Here is a tiny trained network, its code and every weight. The questions are about switching its units off for an input and a class, where a switched-off unit gives its printed mean instead of its output.

import numpy as np


def w(rows, s, z=0):
    codes = np.array(rows[::2]) - 128.0
    scale = np.full(codes.shape[1], s)
    scale[-1] = z or s
    return codes * scale


def f(y):
    return y / 2 * (1 + np.tanh(0.7978845608 * (y + 0.044715 * y**3)))


def log_softmax(a):
    a = a - a.max(-1, keepdims=True)
    return a - np.log(np.exp(a).sum(-1, keepdims=True))


def net(x, mask):
    res = np.array(x, float).reshape(1, 7) / 4 @ E
    y = f(res @ A[0][:, :-1].T + A[0][:, -1])
    res = res + np.where(mask, y, B[0][:, -1]) @ B[0][:, :-1]
    return log_softmax(res[-1] @ U[:, :-1].T + U[:, -1])


A, B = {}, {}
E = w([
[178,2,181],'x0',
[69,90,178],'x1',
[184,5,169],'x2',
[124,137,124],'x3',
[149,147,112],'x4',
[29,216,138],'x5',
[101,116,152],'x6',
],0.0061)
A[0] = w([
[146,192,118,44],'n1',
[47,187,55,35],'n2',
[199,118,162,4],'n3',
[105,15,138,122],'n4',
[206,2,59,112],'n5',
[130,117,42,189],'n6',
[78,93,183,207],'n7',
[58,146,254,227],'n8',
],0.01,0.0044)
B[0] = w([
[99,111,100,137],'n1',
[1,123,160,194],'n2',
[107,142,156,133],'n3',
[94,130,125,207],'n4',
[6,15,169,254],'n5',
[207,154,128,165],'n6',
[196,81,72,193],'n7',
[173,173,49,229],'n8',
],0.0093,0.0064)
U = w([
[208,255,119,205],'0',
[198,134,187,198],'1',
[63,169,187,3],'2',
],0.0074,0.0042)

Each question gives the input, the list of numbers given to net, and the class t.
The units are the neurons (one row each of A and B). Each row of codes is followed by its name. A weight is (code - 128) times the scale printed after its matrix; where a second scale follows, it is the last column's (A, B and U).
mask holds one flag per neuron, in row order. A switched-off neuron (its flag False) gives its mean, the last column of its row in B, instead of its output. The means were averaged over made-up inputs and are rounded, as every weight is.
A unit's drop is (log p(t) with every unit on - log p(t) with that unit switched off) / (log p(t) with every unit on - log p(t) with every unit switched off).
The circuit of an input: a set's keep is (log p(t) with only the set's units on - log p(t) with every unit switched off) / (log p(t) with every unit on - log p(t) with every unit switched off). Starting from all 8 units, units are removed one at a time, each time the one whose removal leaves the highest keep (on an exact tie, the one counted first), for as long as the keep stays at least 0.8.
circuit, biggest first: the units of the circuit, biggest drop first
k most important neurons: the k neurons with the biggest drops, biggest first
drop of u: that unit's drop, to one decimal
input [6,4,3,-7,7,-6,-5], class 2: 2 most important neurons : n5, n4
input [-1,3,4,5,-8,6,4], class 0: 2 most important neurons : n8, n5
input [-7,-4,-6,-8,5,3,-1], class 2: circuit, biggest first : n2
input [8,3,-7,-6,-4,4,1], class 0: circuit, biggest first : n5, n8
input [7,-8,5,-8,-6,-1,7], class 2: 2 most important neurons : n5, n4
input [-1,2,7,7,3,3,7], class 0: 3 most important neurons : n5, n8, n2
input [0,7,3,-5,0,8,6], class 0: circuit, biggest first : n8, n5
input [7,-4,8,4,7,-5,-5], class 2: drop of n5 : 0.7
input [-6,-4,-6,-2,0,7,-7], class 2: drop of n2 : 1.7
input [3,-7,6,-5,4,-8,0], class 2: drop of n5 : 0.8
input [3,-1,8,3,-2,-8,-5], class 2: drop of n5 : 0.7
